Each row of numbers belongs to one of the nodes below and depends on some of the facts about them. Some rows are named. Which node is each other row?

Facts:
Π((17), a); Π((911), a); Π((584), b); Π((908), a); Π((924), a); Π((141), a)
Π((587), a); Π((563), a); Π((722), a); Π((799), b); Π((729), b); Π((129), a)
Π((371), a); Π((752), b); Π((204), a); Π((904), a); Π((315), c); Π((478), a)
Π((428), a); Π((759), a); Π((232), a); Π((95), a); Π((566), b); Π((92), b)
Π((37), b); Π((668), c); Π((400), c); Π((368), a); Π((522), c); Π((255), b)
Π((548), c); Π((746), a); Π((544), c); Π((886), c); Π((128), a); Π((314), b)
Π((524), c); Π((779), a); Π((188), b); Π((421), a); Π((574), c); Π((684), c)
Π((40), b); Π((508), a); Π((682), b); Π((98), c); Π((63), a); Π((200), b)
Π((21), c); Π((324), a); Π((306), c); Π((850), b); Π((362), a); Π((597), a)
Π((627), c); Π((330), a); Π((134), b); Π((500), a); Π((476), b); Π((230), a)
Π((501), a); Π((706), c); Π((7), c); Π((494), b); Π((360), a); Π((46), a)
Π((570), a); Π((177), a); Π((919), a); Π((658), b); Π((504), b); Π((137), a)
Π((258), a); Π((103), b); Π((39), a); Π((461), c); Π((435), b); Π((545), a)
Π((459), c); Π((325), b); Π((482), b); Π((849), c); Π((503), b); ρ((17), brinus)
ρ((911), bevok); ρ((584), brinus); ρ((908), brinus); ρ((924), bevok); ρ((141), laklel); ρ((587), bevok)
ρ((563), bevok); ρ((722), kleska); ρ((799), gragos); ρ((729), brinus); ρ((129), brinus); ρ((371), neplu)
ρ((752), neplu); ρ((204), gragos); ρ((904), brudruve); ρ((315), brudruve); ρ((478), kleska); ρ((428), brinus)
ρ((759), gragos); ρ((232), brinus); ρ((95), brudruve); ρ((566), laklel); ρ((92), bevok); ρ((37), gragos)
ρ((668), brinus); ρ((400), kleska); ρ((368), brudruve); ρ((522), bevok); ρ((255), laklel); ρ((548), gragos)
ρ((746), gragos); ρ((544), kleska); ρ((886), kleska); ρ((128), laklel); ρ((314), neplu); ρ((524), bevok)
ρ((779), brudruve); ρ((188), brudruve); ρ((421), neplu); ρ((574), brinus); ρ((684), brinus); ρ((40), kleska)
ρ((508), brinus); ρ((682), laklel); ρ((98), bevok); ρ((63), kleska); ρ((200), brinus); ρ((21), brudruve)
ρ((324), neplu); ρ((306), gragos); ρ((850), neplu); ρ((362), brinus); ρ((597), brudruve); ρ((627), laklel)
ρ((330), kleska); ρ((134), bevok); ρ((500), bevok); ρ((476), bevok); ρ((230), bevok); ρ((501), gragos)
ρ((706), laklel); ρ((7), gragos); ρ((494), brudruve); ρ((360), bevok); ρ((46), kleska); ρ((570), laklel)
ρ((177), brinus); ρ((919), neplu); ρ((658), kleska); ρ((504), gragos); ρ((137), gragos); ρ((258), brinus)
ρ((103), laklel); ρ((39), neplu); ρ((461), neplu); ρ((435), gragos); ρ((545), brinus); ρ((459), brinus)
ρ((325), bevok); ρ((482), bevok); ρ((849), neplu); ρ((503), laklel); θ((17), f); θ((911), d)
θ((584), d); θ((908), d); θ((924), d); θ((141), e); θ((587), e); θ((563), d)
θ((722), g); θ((799), d); θ((729), f); θ((129), e); θ((371), g); θ((752), d)
θ((204), d); θ((904), d); θ((315), g); θ((478), f); θ((428), f); θ((759), f)
θ((232), d); θ((95), f); θ((566), e); θ((92), d); θ((37), g); θ((668), d)
θ((400), d); θ((368), f); θ((522), d); θ((255), e); θ((548), d); θ((746), g)
θ((544), d); θ((886), d); θ((128), e); θ((314), g); θ((524), f); θ((779), d)
θ((188), e); θ((421), d); θ((574), d); θ((684), d); θ((40), f); θ((508), f)
θ((682), g); θ((98), e); θ((63), e); θ((200), g); θ((21), d); θ((324), d)
θ((306), d); θ((850), d); θ((362), e); θ((597), e); θ((627), g); θ((330), e)
θ((134), e); θ((500), f); θ((476), e); θ((230), d); θ((501), g); θ((706), d)
θ((7), d); θ((494), e); θ((360), f); θ((46), d); θ((570), f); θ((177), d)
θ((919), d); θ((658), d); θ((504), e); θ((137), f); θ((258), e); θ((103), d)
θ((39), d); θ((461), e); θ((435), e); θ((545), f); θ((459), e); θ((325), d)
θ((482), e); θ((849), f); θ((503), d); Δ((141), (330)); Δ((141), (684)); Δ((141), (46))
Δ((563), (360)); Δ((563), (63)); Δ((563), (7)); Δ((563), (584)); Δ((799), (188)); Δ((799), (400))
Δ((729), (98)); Δ((729), (92)); Δ((729), (400)); Δ((729), (371)); Δ((729), (587)); Δ((729), (584))
Δ((729), (668)); Δ((752), (570)); Δ((752), (706)); Δ((478), (500)); Δ((478), (230)); Δ((522), (63))
Δ((522), (476)); Δ((522), (129)); Δ((522), (324)); Δ((522), (137)); Δ((522), (779)); Δ((548), (204))
Δ((548), (503)); Δ((548), (566)); Δ((548), (40)); Δ((548), (584)); Δ((548), (722)); Δ((548), (886))
Δ((746), (566)); Δ((746), (368)); Δ((524), (17)); Δ((524), (37)); Δ((524), (200)); Δ((524), (482))
Δ((682), (200)); Δ((682), (21)); Δ((306), (461)); Δ((306), (544)); Δ((306), (7)); Δ((306), (314))
Δ((306), (371)); Δ((306), (40)); Δ((306), (315)); Δ((306), (428)); Δ((850), (587)); Δ((597), (37))
Δ((597), (904)); Δ((597), (232)); Δ((501), (46)); Δ((501), (40)); Δ((501), (924)); Δ((494), (255))
Δ((494), (95)); Δ((494), (314)); Δ((494), (39)); Δ((494), (570)); Δ((494), (324)); Δ((494), (128))
Δ((177), (908)); Δ((177), (204)); Δ((177), (232)); Δ((177), (137)); Δ((177), (924)); Δ((919), (134))
Δ((919), (911)); Δ((919), (706)); Δ((919), (545)); Δ((658), (684)); Δ((658), (46)); Δ((658), (63))
Δ((258), (759)); Δ((258), (362)); Δ((258), (459)); Δ((103), (17)); Δ((103), (503)); Δ((103), (849))
Δ((103), (255)); Δ((103), (904)); Δ((103), (362)); Δ((103), (137)); Δ((103), (627)); Δ((435), (314))
Δ((435), (421))

Some rows with their names:
[ -8  -1   8 -26 -15 -21] : (368)
[  5   7 -30   9   3   7] : (137)
[  1   0   7 -26 -27 -21] : (128)
[ 15   2 -27  -7 -12   1] : (746)
[ -8   0   8 -27 -16 -21] : (95)
[-19   2  -1  -3  21  -4] : (779)
[11 -2  7 49 29 34] : (563)
[  3   8 -32  14  -1  -3] : (759)
[ -5  -2 -42  30  49  38] : (799)
[-18  -3  -2   8  20   4] : (503)
[-20  -9  -4  -8  25  35] : (103)
[ -2  -8   6 -24 -21 -19] : (566)
[ 16   1  29  19 -40  -8] : (476)
[  9  -4  -1 -13 -32 -15] : (314)
[ 15   1  31  15 -44  -5] : (134)
[  1 -10  14 -42 -31  -3] : (682)
[  9  10 -12   5  -9  -3] : (849)
[-13   3   5  -4  17   1] : (574)
[-10   5  -6   1  21  -2] : (544)
[-11   6  -3  -3  18  13] : (706)

Which node is each row?
[  1  -7  15 -41 -21  -5] -> (258)
[ -5 -15  12 -45 -16  -2] -> (494)
[  3   1  16 -36 -29 -23] -> (459)
[ -6  -8  25 -44 -45 -21] -> (200)
[-18   1   5  -7  13  11] -> (232)
[  8   1 -28  10  -8 -13] -> (504)
[-12  -6   3  -9  33  25] -> (177)
[ -6   2   5 -23 -14  -8] -> (570)
[ -6 -12  12 -30  -4   5] -> (729)
[ -2  -4   2 -24  -1   0] -> (478)
[  0   0  15 -28 -28 -29] -> (129)
[ -2  -7  10 -26 -28 -20] -> (255)
[ 10  -5 -27  -6   4  14] -> (435)
[ 13   7  -2  -8 -35 -19] -> (371)
[ 6  6 11 51 12 22] -> (924)
[-22   1   0 -12  15  14] -> (904)
[ -2   0  18 -37 -34 -16] -> (362)
[ 14   6 -10  -2 -18 -13] -> (461)
[-15   3  -1 -12  17   5] -> (21)
[-19  -7   5   3  22   4] -> (584)

Now the same nodes, written a new way:
Named rows:
[ 32  -9  -6  -7   0  19  -8  29  -7  -6  12 -29 -10   8   4  -3 -16  -1] : (684)
[ 49  -8  -8 -22  -3  18  -8 -15  13  45  19  30  -6  54 -10  -5 -16 -14] : (141)
[-16   7  -7  11  -3   9  -5 -16  -1 -10  11   2  -1 -10  15  -5 -14  -9] : (39)
[ 12  19  -8  12  -2   3   2 -10 -10  -8   5 -21  10  -9  12  -5  -3  -5] : (325)
[ -2  -7  -5   8   6   1  -6  37  -7  -5   3 -27  -7  -9   4   1 -18  10] : (668)
[-12  -6  10   5  -1  -9   3  22  11  -8 -14  16   4   2  -9  -3  14   5] : (428)
[ -5  -4   7  17  -5 -11  19  25  -2  -3  -7  23  10   7  -7  17   6  -1] : (17)
[  7  12  -9 -15  12 -11  12 -13 -10  39   2  49  -7 -10  -5  47  32 -15] : (524)
[ -4  -7   4  12  -2   7  -5  22   7  -6  14 -23  -2   3  -3  -1 -17   5] : (908)
[ 31  -3  -4  21   1  -6  -5 -11   8   6  39  -1  23  17  -3   1 -19  -2] : (503)
[  8  -3 -11  21  -4 -11  15 -14  -7  -8 -12  19  16  -5  -5  -1  39   0] : (500)
[-10  -4 -12   4  -1 -13   3  -7 -12 -11 -13   0  -6 -11  10  -4  29  12] : (587)
[-20   6  -5 -19  24  39 -10 -14 -12  -5 -10  24 -10  -9   8  -2 -14  -1] : (850)
[ 18  -2  -9  17   0  -9  -1 -16 -13 -10   7 -20  12  -7   9  -6  11   5] : (230)
[-18   4  21 -20  -8 -13   8  -1  -9 -10 -13 -26 -12 -14   8  -1  -8  10] : (188)
[-22  13  26 -20  -5 -12  -8 -11  -4   5  -7  12 -15  -4  -8  31  11   4] : (597)
[-15   3  22   4  -5 -11  10   3  -7 -10 -10 -11  -4  -7  -2  -5  26  15] : (95)
[  2   0 -10  18  -3 -15   5 -12 -10  -9 -10  16  20 -10  -4   0  42   5] : (360)
[-12  -4   2  -3   0  14  -8  32  -7  -9  -9 -24  -5  -6  -7  -2 -15  14] : (584)
[-13 -10  14  -4  -1 -10  -3  16  12  -9 -11 -11 -11  -4  -7   1 -12  -9] : (459)

Name these rows:
[-18   0  -7  -3  -5  -9  -7 -13  -9  -8 -14   8 -11 -11  21  -8   5   3] -> (371)
[  6  -7  12  12  -4 -11   2  15  10  -9   0  25   5  22  -5   8  -1  -2] -> (137)
[  6  -5   2  19  -2  -2  -5  27  15  -8  25 -20  -5  12  -7  -2 -19   4] -> (204)
[  1  14  -8 -16   8  20  -8 -15  -8   1  11  -7 -10  -8  -7   2  16  -9] -> (522)
[ 30  -7  -6 -19  -5  -6   7 -17  -8  72  16  44  -2  17  -3  17 -21  -8] -> (682)
[-12  -3 -10 -20  12  24 -11 -12  -8  -5 -11   0  -9  -5  -6  -2  34   9] -> (563)
[  1  -8  -4   4  -4 -13  -3 -17  19   8  14  15  17   0  -6  -4 -17  -6] -> (566)
[-19  32  14 -14  -7  -1  -4 -18  -6  -7 -16  12  -8 -10   4  -9 -13 -18] -> (314)
[ 17  -9   2  10  -5 -10  10  26  11  -6  -8  19   8  20  -7  -5   2  -1] -> (759)
[ 26  -9  -7  14  -6 -10  11 -11  41   3  19  16  13  19  -6  -7 -18 -10] -> (128)

The same nodes again, as new rows of numbers:
Known rows:
[ 21  33  28   5 -41 -22 -25 -37  41 -39 -48  11   0  45  14 -51  -2  10
   4   5] : (850)
[-10  20  40  15 -20   0 -25 -13  -9 -45  21  52   2   7  -1 -14   4  31
  10 -19] : (584)
[ 51  29  39 -34 -21 -12 -35  12 -14 -26 -21 -23 -28  23  28 -25  21  17
  13 -37] : (522)
[  0   2  48 -20 -61 -50 -31 -17  -7  18  -9 -43  -1  38 -37 -31   8  24
   1 -62] : (103)
[ 10  31  48  -7 -34  -4   3  11  10  -4  13  -3 -24  -3 -13  13   9  36
 -26  27] : (204)
[-19   0  30  31 -22  18   0 -20 -17 -57  -6 -20 -29   0  -2 -23  32   3
 -21   2] : (400)
[ 19  23  31  -9 -15 -35 -30 -42  43 -23 -37 -13  -4  34   8 -44 -10  15
  -4   2] : (919)
[ -1   8  17  -9   1  25 -16   5 -15  14   9  -1   8  -3 -12 -56   3  35
 -11  19] : (779)
[ 17  -5 -16 -20 -34 -13 -14  -5 -15 -13 -42  -1  13  31 -11 -61   2  56
   1  -3] : (494)
[ 31  28   7 -11 -75 -33   6   0   9 -31 -40   3 -15  28  -6   7  11  59
  -9  10] : (435)
[ 14  24  26 -40 -15  20 -26   6  -7 -17  -9  15 -13 -19   2 -10  57   6
  15 -20] : (476)
[ 10 -15  -7 -41   4 -39 -18  14  -9  12 -28 -44   4  26 -43 -53  -4  60
  -2 -20] : (597)
[-15   4  22  -9   6 -19 -26 -12  -7 -35  26  37   0  -7 -18  -2  15  47
  12 -19] : (362)
[  4   4  32  -8 -35  -3  12  15  28  -3  17   3 -24  -3  -3  19  20  46
 -13  29] : (759)
[ -4 -13  33 -12   0  -5 -23 -25  50 -11   3  11 -17  21  -5 -24  20 -12
   9  27] : (849)
[ 12  12  34 -34  -7  37 -16   4  13 -14   2   3 -13 -10  38  -9  52  17
   4 -20] : (360)
[  9   8  14  17 -51 -25 -20 -26   5 -66 -11  47  10  44  36 -25   0  66
  15 -27] : (729)
[  8 -22   0   0  -9  30  -3   1 -17  15   3  17  -4  -7  -4 -46  -3  24
  -8  13] : (315)
[-22  -8  27  -4   4 -19 -18   5   8 -23  22  40  -2  -5 -24   3  -6  26
  21 -45] : (200)
[  1  11  22   9   4  -3 -13 -43  52  -4 -19  20  -8  -7  12 -21   8  -9
  -4  17] : (371)

Which node is each row?
[ 18  22  43   2 -49   6   5   7   2 -14  14   9 -37   2  -8   9   8  26
 -22  31] -> (7)
[  7  52  14  66 -17 -36 -43  30 -41 -23 -23 -59 -37  38  23 -18  28  10
  46   2] -> (658)
[-20  31  31  55   7   3 -28  10 -25 -23   9 -46 -23  -1  14  -9  47   7
  16  16] -> (46)
[ 35  40  31   2 -77 -27   1  10   9 -29 -32  -2 -19  29   2  -3  -3  52
 -13   6] -> (799)
[ -4 -18  38   3 -50  -3 -23 -40 -10  32  14   4 -15 -10 -15 -12  30   1
  -6 -26] -> (627)
[-15   3  50   2 -57   1 -30 -30 -11  20  19   1  -1  -2 -21 -26  34   5
  -2 -26] -> (503)
[ 33  23  16   3 -48 -34  11   4  20 -10 -26 -13 -20  14   8  14 -12  56
 -15  -6] -> (746)
[ 26  25  23 -37 -23  31 -21 -18   1 -30 -24  16  -6 -29  24 -14  53  22
 -11 -17] -> (587)
[ -7  -2  -9 -12 -20  26 -13   1 -13   5 -12  21  14  -5 -18 -55  20  29
   5  21] -> (188)
[ 42  44  16  24 -36 -44 -15  27  -4  22 -14 -30 -34  21  22  20  -3  52
  21  16] -> (501)
[  2  19  36  25   6 -11 -44  -4 -23 -24  49  35 -18  10   2  -3   9  27
  24  -4] -> (684)

